Here is a tiny trained network, its code and every weight. The questions are about switching its units off for an input and a class, where a switched-off unit gives its printed mean instead of its output.

import numpy as np


def w(rows, s, z=0):
    codes = np.array(rows[::2]) - 128.0
    scale = np.full(codes.shape[1], s)
    scale[-1] = z or s
    return codes * scale


def f(y):
    return np.maximum(y, 0)


def log_softmax(a):
    a = a - a.max(-1, keepdims=True)
    return a - np.log(np.exp(a).sum(-1, keepdims=True))


def net(x, mask):
    res = np.array(x, float).reshape(1, 7) / 4 @ E
    y = f(res @ A[0][:, :-1].T + A[0][:, -1])
    res = res + np.where(mask, y, B[0][:, -1]) @ B[0][:, :-1]
    return log_softmax(res[-1] @ U[:, :-1].T + U[:, -1])


A, B = {}, {}
E = w([
[139,37,105,198],'x0',
[132,208,68,100],'x1',
[150,85,153,166],'x2',
[204,147,122,159],'x3',
[140,84,184,2],'x4',
[180,81,79,95],'x5',
[178,124,125,123],'x6',
],0.0093)
A[0] = w([
[53,183,162,87,100],'n0',
[179,156,64,44,87],'n1',
[111,81,137,101,44],'n2',
[89,167,150,117,34],'n3',
[101,13,126,106,208],'n4',
[130,105,170,99,15],'n5',
[184,110,253,154,97],'n6',
[25,141,133,51,225],'n7',
[154,167,76,95,80],'n8',
[199,138,209,140,167],'n9',
[138,125,81,211,131],'n10',
[147,99,135,111,92],'n11',
[77,65,128,81,107],'n12',
[62,175,216,105,121],'n13',
[170,105,135,74,171],'n14',
[129,36,43,145,91],'n15',
[197,133,128,233,170],'n16',
[225,155,91,104,90],'n17',
[90,90,74,89,194],'n18',
[63,70,131,76,90],'n19',
[228,120,151,121,133],'n20',
[136,162,72,214,89],'n21',
[177,144,115,130,1],'n22',
[94,154,93,72,236],'n23',
[152,80,159,159,35],'n24',
[100,97,151,164,51],'n25',
[58,126,144,81,187],'n26',
[241,185,129,105,132],'n27',
[100,157,40,174,136],'n28',
[50,110,118,162,125],'n29',
[170,132,245,146,177],'n30',
[94,127,168,134,53],'n31',
],0.011,0.0067)
B[0] = w([
[71,52,67,172,201],'n0',
[82,143,30,134,198],'n1',
[142,189,139,147,145],'n2',
[34,150,156,178,147],'n3',
[181,77,174,179,239],'n4',
[64,235,174,47,140],'n5',
[51,96,174,36,181],'n6',
[151,67,70,195,255],'n7',
[56,87,61,155,167],'n8',
[138,47,83,40,185],'n9',
[169,199,209,118,215],'n10',
[172,159,92,118,145],'n11',
[210,254,202,105,180],'n12',
[56,46,92,122,204],'n13',
[142,133,66,161,194],'n14',
[184,157,216,178,189],'n15',
[188,199,137,54,243],'n16',
[99,154,54,95,182],'n17',
[168,107,135,222,195],'n18',
[165,219,150,197,180],'n19',
[180,115,71,65,182],'n20',
[114,248,155,122,214],'n21',
[85,192,205,106,133],'n22',
[129,77,61,190,232],'n23',
[147,139,195,97,152],'n24',
[92,82,118,57,149],'n25',
[125,67,96,197,208],'n26',
[68,105,36,44,206],'n27',
[107,165,226,146,215],'n28',
[135,106,169,119,187],'n29',
[94,6,69,25,196],'n30',
[60,60,130,57,139],'n31',
],0.0078,0.0093)
U = w([
[193,125,177,166,210],'0',
[198,100,64,90,171],'1',
[171,221,149,124,96],'2',
[125,62,187,82,173],'3',
[68,119,111,122,167],'4',
[196,92,102,2,101],'5',
[70,198,62,62,102],'6',
[121,89,172,145,1],'7',
],0.0093,0.0074)

Each question gives the input, the list of numbers given to net, and the class t.
The units are the neurons (one row each of A and B). Each row of codes is followed by its name. A weight is (code - 128) times the scale printed after its matrix; where a second scale follows, it is the last column's (A, B and U).
mask holds one flag per neuron, in row order. A switched-off neuron (its flag False) gives its mean, the last column of its row in B, instead of its output. The means were averaged over made-up inputs and are rounded, as every weight is.
A unit's drop is (log p(t) with every unit on - log p(t) with that unit switched off) / (log p(t) with every unit on - log p(t) with every unit switched off).
The circuit of an input: a set's keep is (log p(t) with only the set's units on - log p(t) with every unit switched off) / (log p(t) with every unit on - log p(t) with every unit switched off). Starting from the 12 units with the biggest drops (on a tie, the unit counted first), units are removed one at a time, each time the one whose removal leaves the highest keep (on an exact tie, the one counted first), for as long as the keep stays at least 0.8.
circuit, biggest first: the units of the circuit, biggest drop first
most important unit: the unit with the biggest drop
k most important neurons: the k neurons with the biggest drops, biggest first
drop when u is switched off: that unit's drop, to one decimal
input [-3,7,-3,-1,5,3,2], class 1: circuit, biggest first : (n7; n23)
input [8,-7,4,0,0,2,-7], class 0: circuit, biggest first : (n15)
input [4,-2,8,-1,4,4,-2], class 0: circuit, biggest first : (n4; n15)
input [-7,-3,2,-5,0,-1,4], class 4: 2 most important neurons : (n16; n13)
input [-8,-7,-4,-8,4,2,-5], class 4: circuit, biggest first : (n13; n0)
input [8,-2,2,-5,-5,-7,4], class 2: circuit, biggest first : (n16; n21; n10)
input [-8,4,0,1,8,1,5], class 1: 3 most important neurons : (n7; n23; n21)
input [-6,1,-5,0,2,2,8], class 6: 3 most important neurons : (n1; n27; n4)
input [-8,-5,4,4,8,-6,0], class 5: 2 most important neurons : (n30; n9)
input [5,-6,4,-8,7,-1,-1], class 0: 2 most important neurons : (n19; n12)
input [1,2,8,6,0,0,4], class 5: drop when n4 is switched off : 0.0
input [-8,7,-2,4,1,6,0], class 6: drop when n1 is switched off : 0.1
input [1,7,-3,3,7,-1,-2], class 1: 3 most important neurons : (n7; n21; n23)
input [-6,-2,-7,3,5,3,-3], class 1: drop when n7 is switched off : 0.3
input [-3,3,-1,3,-6,6,-2], class 6: most important unit : n27
